Each row has a name. After each piece below comes the name of the row it's from, unless a question asks for something else. Each question is about the rows just above it. Places in a row count from 0.

[5.66 5.66 5.66 5.66]  genar
[-4.01  6.65 -1.90 -4.01]  pekel
[ 8.69 -7.82  3.14  3.14]  soti
Which value appears more than once in genar?
[5.66]
q: [5.66 5.66 5.66 5.66]
genar
Where does [-4.01  6.65 -1.90] start? Give its row and place.
pekel, 0
The value that soti holds more than once:
[3.14]
The value that pekel holds more than once:
[-4.01]
Which row holds [-4.01  6.65 -1.90 -4.01]?
pekel

[ 1.15  1.84  0.29  0.75 -0.31 -2.92 -3.37  0.33  0.52 -0.45  4.25 -3.42
 -4.21 -1.56  0.46 -3.34 -0.51 -2.86  0.13  3.85 -2.58 -0.33  0.31 -0.97
  0.20  0.28 -1.80  1.83 -1.43 -1.76  0.35] : Lov
[-0.77 -0.56  1.14  0.30 -0.96  3.23  1.52 -1.11  1.16 -0.77  3.32 -0.72
  0.01  0.16  0.11  5.88  0.26 -0.15 -2.49 -3.67  4.37 -1.50 -0.81 -0.95
  2.27 -1.02 -3.68 -3.62 -0.70 -4.34 -2.14] : soti
[ 0.33 -1.75 -0.41 -0.95 -0.73  1.47 -1.86 -0.01  1.55 -0.12  0.69 -0.51
  0.78 -2.05 -0.09  1.47  0.21 -1.59  1.23 -3.67 -1.45 -0.99 -0.28 -0.04
  3.11  2.36  0.14 -2.07 -0.95 -3.12 -2.36] : vogo
[ 2.13 -2.74  0.25  3.00 -0.64 -1.12  1.11  1.44  2.24  0.18  0.51  0.28
  3.74  0.09 -0.73 -0.82  1.29  0.75  0.55  3.29 -4.59 -1.81 -1.10  1.80
 -3.02 -2.60 -0.67  0.83  3.00 -3.42 -1.12] : fozoz
[-0.64  3.46 -1.96 -2.90  2.71  3.83 -1.77  1.55  0.11  0.73 -1.81 -1.78
 -7.30 -0.53 -1.68  6.01 -0.15  0.61  1.23 -2.07 -3.67 -1.45  0.14 -0.99
  2.36 -0.28 -0.04  3.11 -0.87 -3.48 -3.41] : zodel
Where does [-4.21 -1.56  0.46 -3.34 -0.51 -2.86  0.13  3.85 -2.58 -0.33  0.31] start? Give its row and place.
Lov, 12
Row and place where [-1.50 -0.81 -0.95  2.27 -1.02 -3.68 -3.62 -0.70] starts:
soti, 21
[ 2.13 -2.74  0.25  3.00 -0.64 -1.12  1.11  1.44  2.24  0.18  0.51  0.28
  3.74  0.09 -0.73 -0.82  1.29  0.75  0.55  3.29 -4.59 -1.81 -1.10  1.80
 -3.02 -2.60 -0.67  0.83  3.00 -3.42 -1.12] is in which row?
fozoz
Which value appears more than once in soti?
[-0.77]
Where does [-0.77  3.32 -0.72  0.01  0.16  0.11  5.88  0.26 -0.15 -2.49 -3.67] start? Give its row and place.
soti, 9
Row and place where [ 1.23 -2.07 -3.67 -1.45  0.14 -0.99  2.36 -0.28 -0.04  3.11] starts:
zodel, 18

[ 0.02 -5.71  0.02 -0.75  2.40  0.02  0.02  0.02  5.06  0.02] = tud
[ 5.76 -4.18  1.72  0.09  6.13  3.35  6.13  5.62  6.13 -1.07] = pekel
[ 0.86  0.05 -0.99  3.78  3.49 -0.01  8.61  5.45 -0.16 -4.35] = vogo
[ 2.40 -5.71  2.40  2.40  2.40  4.63  6.37  6.39  5.62 -0.40] = Dabe
[ 7.65 -5.71  2.60 -0.75 -0.17  4.63  6.37  6.39  5.62 -0.40] = soti
[ 0.86  0.05 -0.99  3.78  3.49 -0.01  8.61  5.45  6.06  8.63] = zodel
q: [ 2.40 -5.71  2.40  2.40  2.40  4.63  6.37  6.39  5.62 -0.40]
Dabe
Repeated in tud:
[0.02]
Repeated in Dabe:
[2.40]
The value that pekel holds more than once:
[6.13]
Which row holds [ 7.65 -5.71  2.60 -0.75 -0.17  4.63  6.37  6.39  5.62 -0.40]?
soti
q: [ 0.86  0.05 -0.99  3.78  3.49 -0.01  8.61  5.45  6.06  8.63]
zodel
q: [ 0.02 -5.71  0.02 -0.75  2.40  0.02  0.02  0.02  5.06  0.02]
tud

[-3.32 -0.83 -3.22  4.42  5.81 -4.17 -0.77 -1.15 -4.28 -4.90 -0.30  2.01
 -1.92  4.37 -1.17] -> Lov
[-4.64 -2.09 -0.81  4.43  5.27 -5.44 -2.38 -0.02 -3.47  0.83 -2.89  2.20
 -0.59 -0.81 -4.56] -> soti
[-3.32 -0.83 -3.22  4.42  5.81 -4.17 -0.77 -1.15 -4.28 -4.90 -4.55  2.01
 -1.92  4.37 -4.81] -> fozoz
[-1.34 -4.64  5.87 -3.70 -0.62 -3.01 -6.04  6.05  4.90  0.83 -2.89  4.39
 -1.92 -4.81  4.37] -> Dabe
[-3.32 -0.83 -3.22  4.37  5.81 -4.17 -0.77  4.37 -4.28  4.37 -0.30  2.01
 -1.92  4.37 -4.81] -> vogo
Which value appears more than once in vogo?
[4.37]
Where do [-1.34 -4.64  5.87 -3.70 -0.62 -3.01 -6.04  6.05  4.90  0.83 -2.89  4.39
 -1.92 -4.81  4.37] appear?
Dabe
q: [-3.32 -0.83 -3.22  4.42  5.81 -4.17 -0.77 -1.15 -4.28 -4.90 -4.55  2.01
 -1.92  4.37 -4.81]
fozoz
The value that soti holds more than once:
[-0.81]
[-2.38 -0.02 -3.47  0.83 -2.89] begins in row and place
soti, 6
The row with [-3.32 -0.83 -3.22  4.37  5.81 -4.17 -0.77  4.37 -4.28  4.37 -0.30  2.01
 -1.92  4.37 -4.81] is
vogo

[-0.99 -1.27 -1.27  0.64  1.05 -0.90  0.92 -4.94  1.01 -4.18  3.10 -0.89
  2.07 -2.84  0.30  2.77  1.78 -1.98 -2.53 -3.29  4.20 -1.29 -0.26  1.77
  1.32 -1.27 -1.64 -3.07 -1.27] -> soti
[-0.99  1.27 -1.55  0.64  1.05 -0.90  0.92 -4.94  1.74 -4.18  3.10 -0.89
  2.07 -2.84  0.30  2.77  1.78 -3.29  4.20 -1.64 -0.26  1.32 -3.07  3.21
 -1.29 -1.98 -2.53  1.77 -1.27] -> Rera
[-0.80 -0.24 -0.55 -1.41 -2.59 -0.37 -3.46 -2.06  0.68  5.31 -5.09 -2.99
 -3.63  2.90 -0.99 -2.28 -3.45 -1.29 -4.82  0.26 -0.91  1.32  0.66 -2.19
 -0.50  4.18  0.76  1.90 -4.82] -> relef
[-5.09 -2.99 -3.63  2.90 -0.99 -2.28 -3.45 -1.29 -4.82  0.26 -0.91  1.32] begins in row and place
relef, 10
Where does [-1.98 -2.53 -3.29  4.20 -1.29 -0.26  1.77  1.32 -1.27 -1.64 -3.07 -1.27] start? Give its row and place.
soti, 17
Which value appears more than once in soti?
[-1.27]
Which value appears more than once in relef?
[-4.82]

[-3.57  1.55  1.53 -2.32  0.87 -0.09  0.64 -1.42 -3.80  3.15  2.11  1.81
  1.04 -0.99 -4.95  3.41 -2.86 -1.55  2.15 -0.67  1.85  0.63  0.33  1.61
 -0.07  3.67 -3.82 -2.45  0.08 -1.42 -1.95  0.07 -4.04 -4.55 -1.51  2.31
  0.32  1.44  4.13  0.68  0.50  0.14  3.16 -2.39 -0.65 -0.57 -0.02  0.56
 -3.70] = vogo
[ 0.91  0.47 -2.86 -0.58  4.20  4.60  0.20 -5.42  5.18 -4.62  5.14 -2.61
  3.39  5.15 -2.30 -2.67 -0.10  0.30  0.65  2.14 -1.18 -0.45  0.48 -1.69
  0.45 -2.98  3.06 -2.33 -1.88 -2.04  8.01  0.06 -0.65 -1.81 -0.76 -2.33
 -4.97 -2.37 -1.84 -0.52 -2.49  2.06  2.38  1.21  1.18  2.79 -5.18 -1.30
  3.08] = pekel
[-4.08  1.92  3.40 -0.54 -0.75  0.01 -0.14  0.62 -4.08  3.44  1.80  4.82
 -0.02 -3.12 -4.19  2.87 -3.52 -1.71  1.55 -1.58  3.28  0.25 -1.21  1.40
 -0.51  3.62 -4.12  0.42  1.77 -1.91 -4.08  0.11 -3.70 -4.27 -1.73  2.50
  1.75 -0.28  3.29  0.68  0.58  0.29  0.93 -1.31 -0.12 -2.38  1.52  2.09
 -4.48] = relef
[-4.08  1.92  3.40 -0.54 -0.75  0.01 -0.14  0.62 -4.08  3.44  1.80  4.82
 -0.02 -3.12 -4.19  2.87 -3.52 -1.71  1.55 -1.58 -0.10  0.25 -1.21 -1.04
 -0.51  3.62 -4.12 -2.46  1.77 -1.91 -4.08  0.11 -0.94 -4.27 -1.73  2.50
 -3.12 -0.28  3.29  0.68  0.50  0.14  0.93 -1.31 -0.12 -2.38  1.52  2.09
 -4.48] = fozoz
[-4.02  1.91  3.43 -0.51 -0.80  0.06 -0.19  0.62 -4.14  3.45  1.81  4.88
 -0.02 -3.15 -4.16  2.82 -3.50 -1.66  1.52 -1.59  3.31  0.24 -1.25  1.40
 -0.50  3.62 -4.14  0.46  1.80 -1.98 -4.05  0.13 -3.67 -4.21 -1.70  2.52
  1.78 -0.29  3.28  0.66  0.63  0.30  0.87 -1.28 -0.08 -2.46  1.55  2.12
  1.81] = Lov
[-3.54  1.88  3.32 -0.34 -1.16  0.62 -0.66  0.59 -4.79  3.48  1.34  5.22
  0.42 -2.56 -3.73  2.83 -3.45 -1.05  1.17 -1.64  3.80  0.21 -1.48  1.87
 -0.33  3.61 -4.46  0.80  2.23 -2.58 -4.42  0.53 -2.80 -3.51 -1.67  2.82
  2.16 -0.38  3.11  0.14  1.26  0.28  0.32 -0.96 -0.36 -3.29  2.19  2.46
 -4.75] = Rera
[-4.12  1.79  3.01 -0.88 -0.26 -0.33  0.07  0.33 -3.83  3.34  1.85  4.08
 -0.01 -2.80 -4.41  3.23 -3.46 -1.94  1.81 -1.47  3.08  0.26 -0.86  1.48
 -0.38  3.53 -4.01 -0.14  1.45 -1.55 -3.69  0.03 -4.06 -4.62 -1.78  2.30
  1.53  0.07  3.60  0.73  0.27  0.23  1.61 -1.59 -0.30 -1.69  1.29  1.78
 -4.47] = gosir
Which value appears more than once in vogo?
[-1.42]
[ 3.01 -0.88 -0.26 -0.33  0.07  0.33 -3.83  3.34  1.85] begins in row and place
gosir, 2
Which value appears more than once in relef?
[-4.08]
Which value appears more than once in pekel?
[-2.33]
q: [-3.57  1.55  1.53 -2.32  0.87 -0.09  0.64 -1.42 -3.80  3.15  2.11  1.81
  1.04 -0.99 -4.95  3.41 -2.86 -1.55  2.15 -0.67  1.85  0.63  0.33  1.61
 -0.07  3.67 -3.82 -2.45  0.08 -1.42 -1.95  0.07 -4.04 -4.55 -1.51  2.31
  0.32  1.44  4.13  0.68  0.50  0.14  3.16 -2.39 -0.65 -0.57 -0.02  0.56
 -3.70]
vogo

[-8.74 -8.74 -8.74 -8.74] = gosir
[-6.39 -0.25 -6.39  7.43] = tud
[0.29 0.29 0.29 0.29] = genar
Where does [-6.39 -0.25 -6.39] start? Give its row and place.
tud, 0
The value that gosir holds more than once:
[-8.74]
The value that genar holds more than once:
[0.29]
Which value appears more than once in tud?
[-6.39]
[-6.39 -0.25 -6.39  7.43] is in which row?
tud

[ 1.91 -2.57 -0.59  1.39 -4.80  1.18  2.51  0.73  0.27  3.68  0.27  0.75]  zodel
[ 1.94 -4.28 -4.09  3.19 -5.65  0.37 -0.34  1.13  4.29 -1.91  0.36 -3.20]  relef
[-5.37 -5.30 -0.15  0.88 -2.23  5.28  2.41  3.22  7.18 -2.23 -2.12 -4.72]  genar
[-7.58  2.45  5.33 -3.51  4.36  1.87  0.22  0.99 -0.35 -1.93 -1.78  0.53]  pekel
[ 1.91 -2.57 -0.59  1.39 -4.80  1.18  2.51  0.73  1.02  3.68 -0.88  0.71]  Dabe
[0.27 3.68 0.27] begins in row and place
zodel, 8
[ 0.88 -2.23  5.28  2.41  3.22  7.18] begins in row and place
genar, 3
[-2.23  5.28  2.41  3.22  7.18 -2.23 -2.12] begins in row and place
genar, 4
[-5.37 -5.30] begins in row and place
genar, 0
Repeated in genar:
[-2.23]
Which value appears more than once in zodel?
[0.27]
[-1.91  0.36] begins in row and place
relef, 9

[ 0.18  0.21  0.02 -0.16] : gosir
[ 0.04  0.10 -0.08 -0.12] : Lov
[ 0.18  0.21  0.02 -0.04] : zodel
[ 0.09 -0.08  0.02 -0.04] : Rera
[ 0.18  2.88 -0.27 -0.32] : pekel
Row and place where [ 0.10 -0.08] starts:
Lov, 1
Row and place where [0.04 0.10] starts:
Lov, 0
q: [ 0.09 -0.08  0.02 -0.04]
Rera
The row with [ 0.18  0.21  0.02 -0.16] is
gosir

[-0.39  3.67  2.03 -6.47 -0.51  3.55] = Rera
[-0.53 -3.22  4.36 -0.53  1.63 -0.53] = relef
[ 3.62  1.11  3.50  2.88  2.31 -1.13] = Lov
[ 0.35  0.46 -1.01 -5.60  3.53  0.34] = zodel
[ 3.68 -6.23 -1.92  5.89 -4.00 -1.12] = gosir
[ 1.96  1.96  2.30  0.28 -1.97  1.96] = soti
[ 1.10 -2.09 -2.14 -3.06 -1.25 -2.96] = genar
[ 5.81  1.11  1.11  1.11 -2.45  1.11] = vogo
[7.76 1.96 2.30 0.28 3.11 3.22] = pekel
[-1.68  2.03  1.72 -2.44 -3.10  0.61] = tud
The value that soti holds more than once:
[1.96]
The value that vogo holds more than once:
[1.11]
Repeated in relef:
[-0.53]
q: [7.76 1.96 2.30 0.28 3.11 3.22]
pekel

[-4.27 -1.27 -5.51  5.67  2.51] = relef
[-4.27 -1.16 -1.58  1.73 -2.34] = Lov
[ 0.97  0.97 -4.30  0.97  0.97] = tud
[-4.27  6.47 -7.69  3.20  1.78] = Dabe
[-4.27  6.47 -4.27  3.20  1.78] = pekel
Which value appears more than once in tud?
[0.97]
Which value appears more than once in pekel?
[-4.27]

[1.61 1.61 1.61 0.19] = Lov
[-1.63  0.15  2.75  1.42] = vogo
[0.36 0.36 0.36 0.36] = genar
[ 1.43  0.36 -0.56  7.06] = Rera
[-1.95  0.33  0.41 -1.41] = relef
[-0.04 -2.86  3.62  1.27] = Dabe
[-1.28 -3.25  1.06  4.59] = soti
[-0.05  1.01 -2.46  4.91] = gosir
[-1.29 -1.29  1.25 -1.29] = tud
Which value appears more than once in Lov?
[1.61]
Which value appears more than once in tud?
[-1.29]
Which value appears more than once in genar?
[0.36]

[-2.34 -2.40  6.06 -0.23  6.06  1.57 -1.78] = zodel
[-3.12 -3.96 -0.11  2.87 -3.18  8.13 -3.18] = fozoz
[ 1.16 -1.11 -2.97  1.80  3.10  1.87 -4.07] = Dabe
[ 1.81 -3.51 -3.00  5.23 -1.72  4.12 -4.03] = Lov
[-1.75 -5.16 -7.41  3.27  3.79 -1.89 -3.14] = Rera
[-2.09  0.07 -4.10  3.55  2.26  1.01 -2.10] = vogo
[ 5.62 -4.16 -0.45  1.51  0.35  0.40 -1.68] = relef
Which value appears more than once in fozoz?
[-3.18]
Where does [-4.16 -0.45  1.51  0.35] start? Give its row and place.
relef, 1
Repeated in zodel:
[6.06]

[-0.18 -1.35  4.52  4.52]  Dabe
[ 2.56 -0.04  2.65 -8.42]  fozoz
[-8.89 -1.43 -5.56 -7.97]  gosir
[ 1.87 -3.87  6.78  0.28]  tud
[ 6.84  0.48 -0.10 -4.76]  vogo
[ 0.23  5.09  7.02 -1.09]  Lov
[-4.54  1.39  8.74  1.78]  relef
[ 5.69 -0.06  5.39 -0.06]  Rera
[-1.14 -6.50  3.72  5.05]  genar
[4.80 4.80 3.49 4.80]  zodel
Which value appears more than once in zodel?
[4.80]
Where does [-0.18 -1.35] start? Give its row and place.
Dabe, 0
Where does [6.84 0.48] start? Give its row and place.
vogo, 0
Repeated in Dabe:
[4.52]
Row and place where [4.80 4.80] starts:
zodel, 0
The value that Rera holds more than once:
[-0.06]

[-2.40  0.15  4.47  1.80  0.90 -0.13 -2.30 -2.27 -1.33  3.57  7.50  0.30
 -3.19  2.39  0.00 -0.44  2.22  1.99  0.79  5.61 -6.34 -0.29  1.75  1.75
  1.23 -2.34  2.59  0.99 -1.19  4.53 -2.48  0.30  7.56  0.12  0.28] : Dabe
[ 1.95 -0.24 -1.98  4.24  3.41 -2.70  0.43 -0.16 -2.88  5.86  3.73 -0.45
  1.39  8.64 -2.35  3.90 -0.54  7.46 -1.79 -4.87 -0.52  1.12  4.43  2.36
  4.15 -2.89 -0.74 -5.18 -2.74  7.39 -7.45  1.32  2.74 -0.91  0.94] : pekel
[-4.30  1.02  0.06 -3.64  1.04 -2.01 -0.24 -0.11 -0.13  2.80  2.65 -4.59
 -4.30 -2.13 -0.40  2.39 -5.13  0.03 -7.20  5.96 -4.81 -4.26 -0.98  3.47
  0.12 -0.19  0.06  6.26  0.04  1.41 -1.16  2.15 -2.24  2.00 -2.41] : genar
[ 0.57 -1.03  0.93 -0.86 -8.33 -1.82  0.89 -2.24  2.51 -6.52  4.42 -5.14
 -3.04  0.92 -1.35 -1.96  0.93  1.26 -2.48  7.44 -3.34 -0.51  1.11 -1.07
  6.49  2.45  6.46  4.63  0.74  1.24 -1.57  2.12  0.69 -1.28 -2.33] : vogo
[ 1.15  0.78  2.43  1.07  2.32  1.71  0.84 -2.27  0.30  3.57 -1.33  2.39
 -0.44  0.00  7.50 -3.19 -2.78 -2.36 -5.90  4.10 -2.51  3.80 -2.22 -2.44
  1.48  6.27  5.13 -0.72 -1.81 -6.14  3.29  3.29  5.68  5.60  0.56] : soti
Which value appears more than once in soti?
[3.29]
q: [-4.30  1.02  0.06 -3.64  1.04 -2.01 -0.24 -0.11 -0.13  2.80  2.65 -4.59
 -4.30 -2.13 -0.40  2.39 -5.13  0.03 -7.20  5.96 -4.81 -4.26 -0.98  3.47
  0.12 -0.19  0.06  6.26  0.04  1.41 -1.16  2.15 -2.24  2.00 -2.41]
genar
[ 0.93 -0.86 -8.33] begins in row and place
vogo, 2
Where does [-2.27 -1.33  3.57  7.50  0.30 -3.19  2.39  0.00 -0.44] start? Give its row and place.
Dabe, 7
The row with [-2.40  0.15  4.47  1.80  0.90 -0.13 -2.30 -2.27 -1.33  3.57  7.50  0.30
 -3.19  2.39  0.00 -0.44  2.22  1.99  0.79  5.61 -6.34 -0.29  1.75  1.75
  1.23 -2.34  2.59  0.99 -1.19  4.53 -2.48  0.30  7.56  0.12  0.28] is
Dabe
Row and place where [ 7.44 -3.34] starts:
vogo, 19

[-2.32  3.58 -0.53  1.44  1.61 -3.03 -6.49  0.49  0.81] = Lov
[ 2.46 -4.16  1.59 -1.55 -2.06  3.09  6.14 -1.30 -0.78] = Dabe
[-1.55  2.64 -2.79  1.96  1.74 -1.37 -2.38  2.36  0.52] = zodel
[-0.62 -1.58  2.08 -0.32  0.42  1.23  0.43 -1.88 -1.36] = vogo
[ 2.06 -3.66  2.40 -1.87 -2.11  2.44  4.73 -2.06 -0.88] = genar
[-0.70 -0.33 -0.70 -0.67 -1.78 -0.28  1.65 -0.70  1.53] = tud
[-4.97  2.71 -0.75 -4.97  0.55 -3.16 -4.97  0.87  1.92] = pekel
[-2.43 -2.43 -2.43  1.61 -2.43 -2.25 -5.84 -0.79  0.26] = soti
[-3.24  1.68  0.50  1.68  2.56 -0.77 -4.23 -0.54 -0.92] = Rera
[-2.51  4.46 -1.27  1.65  2.13 -3.65 -7.29  1.34  1.15] = relef
Which value appears more than once in soti?
[-2.43]
The value that tud holds more than once:
[-0.70]
Repeated in pekel:
[-4.97]

